[[ -13.6   69.3  100.0   -2.2   -4.8   33.2   44.1   58.3  -85.8   44.2]
 [ -13.6   69.3    7.1   -2.2   -4.8   18.3   44.1   58.3  -52.6   18.1]
 [  60.4   69.3   -6.9   -2.2   -4.8   18.3   44.1   58.3  -52.6   18.1]
 [ -13.6   69.3    7.1   -2.2   -4.8   -7.7   44.1   58.3  -52.6  -19.6]
 [  22.5  -78.5 -223.1   -2.2 -155.6   18.3   -4.2  264.2 -114.5   18.1]
 [ -13.6   69.3    7.1   -2.2   -4.8   18.3   44.1    2.2  -52.6   18.1]] ans = 18.1

[[  4.144 -11.395  16.148   4.646  20.136   2.659  24.547   8.761   1.412
    6.848   6.152  -3.743  20.601   6.471   4.092]
 [ 11.599  24.188  -2.808  12.136  -0.969   9.242  -6.428   5.879   7.329
   10.985  12.673  20.740  -9.162   9.280   4.916]
 [ 24.277  25.603  -0.389  17.969  -7.249   3.019  -2.041   6.363   2.731
   11.976  21.441  28.984  -3.784   6.742   2.902]
 [ -2.718 -15.057  15.124   1.851  23.268   4.968  23.703   9.443   3.774
    6.228   1.012  -8.794  19.146   6.049   4.575]
 [ 17.271  27.025  -4.451  14.753  -5.707   6.649  -8.006   5.853   5.432
   11.526  16.712  26.371 -10.358   7.792   3.619]
 [  2.623 -15.555  16.179   5.525  18.622   1.025  26.149   9.958   1.897
    6.144   5.144  -5.494  22.204   3.849   2.523]
 [ 13.714  25.853  -3.857  13.983  -4.826   7.895  -7.533   6.074   7.761
   11.138  13.976  23.169  -9.523   7.834   4.497]
 [-10.656 -10.913  12.389  -5.512  23.656  11.621  14.131   6.904   9.176
    2.726  -7.444 -13.974  14.004   8.145  10.378]] ans = 10.378

[[ 0.131  0.001 -0.259 -0.132  0.155 -0.068 -0.245 -0.236  0.126 -0.090
  -0.132 -0.218]
 [ 0.123  0.068 -0.192 -0.073  0.153 -0.271 -0.121 -0.092  0.160  0.092
  -0.192 -0.048]
 [ 0.103 -0.019 -0.181 -0.117  0.175 -0.139 -0.212 -0.145  0.194 -0.025
  -0.222 -0.138]
 [-0.203 -0.290  0.094  0.100 -0.104  0.106 -0.071 -0.001 -0.170 -0.248
   0.174  0.099]
 [ 0.169  0.080 -0.222 -0.053  0.151 -0.276 -0.198 -0.172  0.211  0.087
  -0.184  0.012]
 [ 0.165  0.167 -0.262 -0.002  0.011 -0.232 -0.165 -0.075  0.209  0.173
  -0.205  0.053]
 [ 0.158 -0.029 -0.231 -0.064  0.198 -0.297 -0.230 -0.166  0.213 -0.028
  -0.178 -0.042]
 [ 0.150 -0.019 -0.277 -0.106  0.191 -0.191 -0.214 -0.185  0.166 -0.069
  -0.162 -0.126]] ans = -0.126

[[-1.450  0.912 -1.373  0.622  1.098 -1.639  1.448  1.429]
 [-0.472  0.292 -0.227  0.646  0.552 -0.745  0.833  0.870]
 [-0.756  0.162 -0.631  0.274  0.351 -0.741  0.560  0.473]
 [ 0.331 -0.998  0.363  0.404 -0.894  0.787 -1.441 -1.224]
 [-1.070  0.450 -1.220  0.336  0.413 -0.936  0.243  0.358]
 [ 1.808 -1.850  1.826 -1.663 -1.989  1.672 -2.004 -2.128]
 [-0.375  0.320 -0.358 -0.355  0.248 -0.770  0.486  0.511]
 [-0.174 -0.511  0.030 -1.089 -0.353 -0.543  0.348  0.016]] ans = 0.016

[[ -2.96  -5.38  -5.61  -4.89  10.28  -9.59  -0.28  -2.96]
 [ -5.50  -2.38 -14.51  -3.64  13.91  -8.46  -1.95  -5.50]
 [ -1.62  -3.35  -7.91  -7.38  14.57  -8.90  -4.28  -1.62]
 [ -4.65  -1.72 -13.35  -4.35  15.37  -8.37  -3.33  -4.65]
 [ -2.03  -5.11  -5.69  -6.57  11.41  -9.33  -1.66  -2.03]
 [ -3.48  -1.76 -11.69  -5.46  16.03  -8.51  -4.35  -3.48]
 [ -1.53  -4.35  -6.50  -7.43  12.98  -9.10  -3.13  -1.53]
 [ -2.34  -2.39  -9.77  -6.62  15.74  -8.68  -4.70  -2.34]] ans = -2.34
---
4864	4186	9192	2366	6203	5755
5546	5686	2569	5702	5686	7084
4767	4530	2829	1895	6667	3609
Out: 4767

581	-253	-146	434	457	-32
-923	860	610	-436	-644	-223
388	-52	-654	792	274	485
Out: 388

273	490	221	301	258	319
484	99	398	532	461	407
226	834	233	224	299	329
Out: 226

26	-13	0	7	-11	39	22
-41	23	-45	18	6	-29	-9
-7	-9	-20	-8	-8	18	11
Out: -7

45	-5	-27	-3
-4	42	25	4
35	-10	26	35
Out: 35

5522	2531	3279	7494	2042
3373	5490	2164	3860	5242
2853	1453	4675	3551	8050
Out: 2853
---
[0.19, 0.07, 0.15, -0.13, -0.16] yields 0.15, 0.19
[[-14.73, 2.42, -14.92, -14.79, -8.35], [0.66, 7.57, 1.62, 3.56, -2.08], [15.88, 8.95, 17.84, 15.51, 7.92]] yields 1.62, 17.84
[[-0.17, -0.09, 0.18, 0.13, 0.06], [-0.23, -0.14, 0.11, 0.09, -0.05], [-0.15, -0.07, 0.19, 0.14, 0.09]] yields 0.11, 0.19
[-128.653, 36.447, 148.228, -20.312, 18.345] yields 148.228, 148.228
[-11.57, 33.14, 158.90, 48.20, -103.15] yields 158.90, 158.90
[[20.1, -4.7, 19.6, 16.4, 17.6], [-17.2, 1.5, -22.3, 12.8, -0.5], [1.2, 5.8, -5.7, 1.9, 5.7]] yields -22.3, 20.1
[0.182, -0.142, 0.142, -0.035, 0.168, -0.054, 0.068] yields -0.035, 0.182
[-0.175, 0.023, -0.181, 0.070, -0.165, 0.083, 0.102] yields 0.070, 0.102
[-184.3, 96.6, 72.4, 148.7, -22.6] yields 72.4, 148.7
---
((49, 30, 66, 19, 3), (55, 30, 78, 19, 3), (42, 30, 38, 23, 21)) out 30
((75, 36, 37, 39), (19, 37, 30, 41), (82, 40, 39, 34)) out 40
((126, 188, 214, 207, 133, 98), (114, 157, 23, 63, 159, 156), (212, 191, 188, 199, 127, 157)) out 191
((-80, 225, 243, 174, -204), (-275, 127, 960, 325, -148), (-285, -18, -758, 155, 232)) out -18
((-379, -157, -20, -107, -52, 227), (516, -201, -514, -264, -137, 179), (-68, 58, -155, -42, 106, -34)) out 58
((63, 349, 287, 331), (407, 249, 250, 422), (889, 427, 134, 508)) out 427
((4, 2, 5, 1), (6, 7, 5, 6), (4, 1, 5, 4)) out 1
((5, 8, 4, 3), (2, 9, 6, 4), (3, 8, 6, 3)) out 8
---
array([-19.2, -52.2,  26.9, -16.7,  -7.1,  20.7,  50.1])	-16.7, 50.1

array([  5.0,  -6.4, -12.8,  27.1, -31.1, -32.2, -48.4])	27.1, 27.1

array([-20.7, -21.9, -59.0,   2.8,  20.6, -24.3,  10.9])	2.8, 20.6

array([[ 35.4,  27.7, -29.5,   9.5, -41.5,  18.7, -32.2],
       [ 25.9,   1.8, -24.8,  38.5,  -0.3,  27.5,  -4.4],
       [ 23.3,  -6.3, -45.6, -42.8,  28.9, -47.1,  -8.9]])	38.5, 38.5

array([-24.3,  -2.0, -46.3, -37.1, -18.3,   5.8, -34.8])	-37.1, 5.8

array([ -4.0,  14.5, -14.7, -45.4, -43.5, -10.8, -39.8])	-45.4, 14.5
---
[2986 4823 4097 1721 7513 8842 1982] --> 1721, 8842

[ 16 116 193 211 150 207 121] --> 211, 211

[ 389  137 -265 -783  114 -765  951] --> -783, 951

[[-135  486 -167  205   52]
 [-325  135 -164 -880 -275]
 [ 602 -450 -238 -557  372]] --> -164, 602

[5 3 8 2 6] --> 8, 8

[[-34  -3   8 -19 -25  -5  33]
 [-16  15 -11   6  18 -16  -1]
 [-22  -2 -25 -30  10   5  17]] --> 6, 33

[[777 182 374 469 474]
 [361 629 280 215 615]
 [402 317  54 393 495]] --> 280, 777

[[ 15 -25   9  28 -24]
 [-14 -18 -33 -14  -5]
 [ -8  46  28  -7  15]] --> -33, 46

[464 229 312 524 345 873 194] --> 524, 873
